Here is a tiny trained network, its code and every weight. The questions are about switching its units off for an input and a class, where a switched-off unit gives its printed mean instead of its output.

import numpy as np


def w(rows, s, z=0):
    codes = np.array(rows[::2]) - 128.0
    scale = np.full(codes.shape[1], s)
    scale[-1] = z or s
    return codes * scale


def f(y):
    return np.maximum(y, 0)


def log_softmax(a):
    a = a - a.max(-1, keepdims=True)
    return a - np.log(np.exp(a).sum(-1, keepdims=True))


def net(x, mask):
    res = np.array(x, float).reshape(1, 5) / 4 @ E
    y = f(res @ A[0][:, :-1].T + A[0][:, -1])
    res = res + np.where(mask, y, B[0][:, -1]) @ B[0][:, :-1]
    return log_softmax(res[-1] @ U[:, :-1].T + U[:, -1])


A, B = {}, {}
E = w([
[9,102,82],'x0',
[194,115,165],'x1',
[186,38,229],'x2',
[3,211,159],'x3',
[141,194,190],'x4',
],0.0072)
A[0] = w([
[119,214,150,159],'n1',
[170,2,16,238],'n2',
[82,101,147,86],'n3',
[144,194,153,138],'n4',
[92,155,192,254],'n5',
[15,83,123,202],'n6',
[39,70,201,141],'n7',
[150,144,225,181],'n8',
[176,181,228,193],'n9',
[99,165,39,140],'n10',
[83,224,152,153],'n11',
],0.009,0.0058)
B[0] = w([
[118,95,67,176],'n1',
[197,228,215,254],'n2',
[120,105,153,140],'n3',
[152,90,67,159],'n4',
[58,69,76,205],'n5',
[83,194,192,213],'n6',
[70,131,198,175],'n7',
[145,15,150,195],'n8',
[176,1,115,210],'n9',
[147,200,119,188],'n10',
[108,144,68,192],'n11',
],0.0082,0.0099)
U = w([
[39,135,205,151],'0',
[156,217,2,5],'1',
[116,122,70,82],'2',
[237,222,149,254],'3',
[153,87,7,94],'4',
[182,59,142,84],'5',
],0.0094,0.0036)

Each question gives the input, the list of numbers given to net, and the class t.
The units are the neurons (one row each of A and B). Each row of codes is followed by its name. A weight is (code - 128) times the scale printed after its matrix; where a second scale follows, it is the last column's (A, B and U).
mask holds one flag per neuron, in row order. A switched-off neuron (its flag False) gives its mean, the last column of its row in B, instead of its output. The means were averaged over made-up inputs and are rounded, as every weight is.
A unit's drop is (log p(t) with every unit on - log p(t) with that unit switched off) / (log p(t) with every unit on - log p(t) with every unit switched off).
The circuit of an input: a set's keep is (log p(t) with only the set's units on - log p(t) with every unit switched off) / (log p(t) with every unit on - log p(t) with every unit switched off). Starting from all 11 units, units are removed one at a time, each time the one whose removal leaves the highest keep (on an exact tie, the one counted first), for as long as the keep stays at least 0.8.
circuit, biggest first: the units of the circuit, biggest drop first
k most important neurons: the k neurons with the biggest drops, biggest first
drop of u: that unit's drop, to one decimal
input [3,5,-4,5,1], class 1: most important neuron	[n11]
input [-4,-2,8,4,-1], class 5: circuit, biggest first	[n9; n8]
input [-4,2,-6,3,-4], class 1: 2 most important neurons	[n9; n8]
input [4,6,-4,2,2], class 1: 2 most important neurons	[n8; n9]
input [-3,3,1,5,-5], class 4: 2 most important neurons	[n2; n6]
input [0,3,-3,5,-5], class 1: 3 most important neurons	[n8; n9; n10]
input [-1,-7,-4,4,1], class 1: circuit, biggest first	[n11; n10; n8]
input [-1,-2,-4,1,5], class 1: 2 most important neurons	[n8; n11]
input [-2,-2,7,-8,-2], class 3: 2 most important neurons	[n2; n5]
input [1,1,-1,7,8], class 4: drop of n4	0.1
input [-1,6,-2,2,7], class 5: drop of n8	0.2
input [3,5,-6,-2,6], class 1: drop of n9	0.2
input [2,5,4,-8,0], class 3: drop of n2	1.1
